Here is a tiny trained network, its code and every weight. The questions are about switching its units off for an input and a target symbol, where a switched-off unit gives its printed mean instead of its output.

import numpy as np


def w(rows, s, z=0):
    codes = np.array(rows[::2]) - 128.0
    scale = np.full(codes.shape[1], s)
    scale[-1] = z or s
    return codes * scale


def f(y):
    return np.maximum(y, 0)


def softmax(a):
    e = np.exp(a - a.max(-1, keepdims=True))
    return e / e.sum(-1, keepdims=True)


def log_softmax(a):
    a = a - a.max(-1, keepdims=True)
    return a - np.log(np.exp(a).sum(-1, keepdims=True))


def net(x, mask):
    ids = ['Ξαηθλμ'.index(c) for c in x.split()]
    T = len(ids)
    res = E[ids] + P[:T]
    r = res
    for j in range(2):
        rows = slice(2 * j, 2 * j + 2)
        q, k, v = (r @ M[0][rows].T for M in (Q, K, V))
        z = softmax(np.where(np.tri(T) > 0, q @ k.T / 2**0.5, -1e9)) @ v
        o = O[0][rows]
        res = res + np.where(mask[j], z, o[:, -1]) @ o[:, :-1]
    y = f(res @ A[0][:, :-1].T + A[0][:, -1])
    res = res + np.where(mask[2:14], y, B[0][:, -1]) @ B[0][:, :-1]
    return log_softmax(res[-1] @ U[:, :-1].T + U[:, -1])


Q, K, V, O, A, B = {}, {}, {}, {}, {}, {}
E = w([
[193,114,177,154,172],'Ξ',
[124,54,101,143,97],'α',
[155,70,118,160,128],'η',
[144,171,43,162,180],'θ',
[192,58,72,214,151],'λ',
[132,113,251,61,105],'μ',
],0.013)
P = w([
[2,66,112,72,161],'0',
[230,60,157,113,196],'1',
[219,80,156,137,164],'2',
[220,94,170,159,136],'3',
[220,101,174,168,129],'4',
[211,111,174,193,112],'5',
[216,115,186,196,109],'6',
[212,129,195,206,115],'7',
[209,120,187,221,105],'8',
[204,126,191,218,100],'9',
[209,138,191,237,111],'10',
],0.009)
Q[0] = w([
[91,146,85,110,119],'H1',
[64,143,134,87,71],'H1',
[176,167,83,115,152],'H2',
[253,78,169,228,45],'H2',
],0.014)
K[0] = w([
[206,167,84,187,88],'H1',
[216,141,170,141,117],'H1',
[112,81,112,84,218],'H2',
[92,249,24,68,156],'H2',
],0.012)
V[0] = w([
[186,160,204,83,121],'H1',
[149,145,139,183,249],'H1',
[76,69,167,96,89],'H2',
[206,91,177,135,130],'H2',
],0.013)
O[0] = w([
[220,157,173,109,242,3],'H1',
[21,59,254,165,205,217],'H1',
[143,59,215,158,64,101],'H2',
[80,216,155,150,102,145],'H2',
],0.0088,0.003)
A[0] = w([
[147,69,148,96,31,63],'N1',
[177,190,71,55,61,7],'N2',
[133,135,76,134,138,78],'N3',
[135,179,69,77,180,2],'N4',
[208,164,146,153,145,81],'N5',
[7,95,193,42,100,63],'N6',
[182,102,75,185,143,178],'N7',
[80,220,97,94,118,119],'N8',
[48,117,83,102,238,139],'N9',
[201,129,217,163,103,161],'N10',
[111,128,184,57,153,97],'N11',
[131,156,100,96,190,180],'N12',
],0.011,0.0068)
B[0] = w([
[102,163,180,176,217,185],'N1',
[237,15,137,138,12,141],'N2',
[70,143,110,110,99,139],'N3',
[146,44,79,255,80,140],'N4',
[101,136,107,210,103,168],'N5',
[254,93,103,28,189,156],'N6',
[90,134,197,28,182,202],'N7',
[11,63,64,96,72,144],'N8',
[151,129,231,193,101,158],'N9',
[39,70,60,102,134,247],'N10',
[104,136,107,220,56,155],'N11',
[164,186,187,106,177,157],'N12',
],0.0072,0.015)
U = w([
[160,226,166,114,180,89],'Ξ',
[143,159,99,58,79,61],'α',
[88,230,50,14,188,206],'η',
[170,92,132,6,190,221],'θ',
[76,151,131,255,72,143],'λ',
[226,149,96,188,125,4],'μ',
],0.0056,0.0027)

Each question gives the input, a string of symbols that net reads in full, and the target symbol t.
The units are the heads (2 rows each of Q, K, V and O) and the neurons (one row each of A and B). Each row of codes is followed by its name. A weight is (code - 128) times the scale printed after its matrix; where a second scale follows, it is the last column's (O, A, B and U).
mask holds one flag per unit, heads first, then neurons. A switched-off unit (its flag False) gives its mean, the last column of its rows in O or B, instead of its output. The means were averaged over made-up inputs and are rounded, as every weight is.
A unit's drop is (log p(t) with every unit on - log p(t) with that unit switched off) / (log p(t) with every unit on - log p(t) with every unit switched off).
The circuit of an input: a set's keep is (log p(t) with only the set's units on - log p(t) with every unit switched off) / (log p(t) with every unit on - log p(t) with every unit switched off). Starting from the 12 units with the biggest drops (on a tie, the unit counted first), units are removed one at a time, each time the one whose removal leaves the highest keep (on an exact tie, the one counted first), for as long as the keep stays at least 0.8.
units of the circuit, in order: the units of the circuit, biggest drop first
k most important neurons: the k neurons with the biggest drops, biggest first
heads that matter: for each layer, one digit per head in row order, 1 if its drop is at least 0.15 and else 0, layers parted by /
drop of u: that unit's drop, to one decimal
input μ μ μ α Ξ η α Ξ Ξ λ, target θ: units of the circuit, in order -> [N7]
input α λ θ λ η Ξ α Ξ η Ξ μ, target α: units of the circuit, in order -> [H1 H2 N2 N1]
input Ξ α Ξ θ Ξ μ Ξ μ η Ξ, target Ξ: units of the circuit, in order -> [H2 H1 N12 N9]
input Ξ μ θ λ, target Ξ: heads that matter -> 11
input Ξ μ Ξ λ λ λ θ, target Ξ: units of the circuit, in order -> [H1 H2 N10 N12]
input Ξ θ λ η, target Ξ: 2 most important neurons -> [N10 N9]
input α θ Ξ α μ, target α: 3 most important neurons -> [N2 N8 N1]
input μ θ Ξ Ξ α, target μ: units of the circuit, in order -> [H1 H2 N4]
input η η η Ξ θ λ η α μ, target η: heads that matter -> 01
input η Ξ Ξ μ Ξ θ η, target η: heads that matter -> 11
input Ξ Ξ μ Ξ μ η λ μ μ, target λ: 3 most important neurons -> [N11 N5 N7]
input Ξ Ξ Ξ θ Ξ η, target Ξ: units of the circuit, in order -> [H2 H1 N10 N12]
input θ Ξ λ μ Ξ Ξ λ Ξ Ξ η, target θ: 2 most important neurons -> [N5 N11]
input η θ Ξ η Ξ Ξ, target η: units of the circuit, in order -> [H2]
input λ μ λ Ξ θ, target λ: 2 most important neurons -> [N9 N6]
input θ Ξ η Ξ η Ξ Ξ η Ξ λ, target θ: 3 most important neurons -> [N7 N5 N11]
input μ η λ Ξ θ λ η, target μ: 4 most important neurons -> [N4 N2 N5 N10]
input Ξ μ η μ θ μ μ μ η μ Ξ, target Ξ: drop of H2 -> 1.6
input Ξ λ μ μ μ μ Ξ θ λ η λ, target Ξ: drop of N10 -> 0.2
input α λ Ξ θ λ θ θ Ξ Ξ, target α: drop of N2 -> 0.4
input θ Ξ λ η μ η η μ Ξ Ξ α, target θ: units of the circuit, in order -> [H2]
input η θ λ μ λ α α, target η: drop of N9 -> 0.0
input μ Ξ θ, target μ: 4 most important neurons -> [N4 N2 N10 N5]
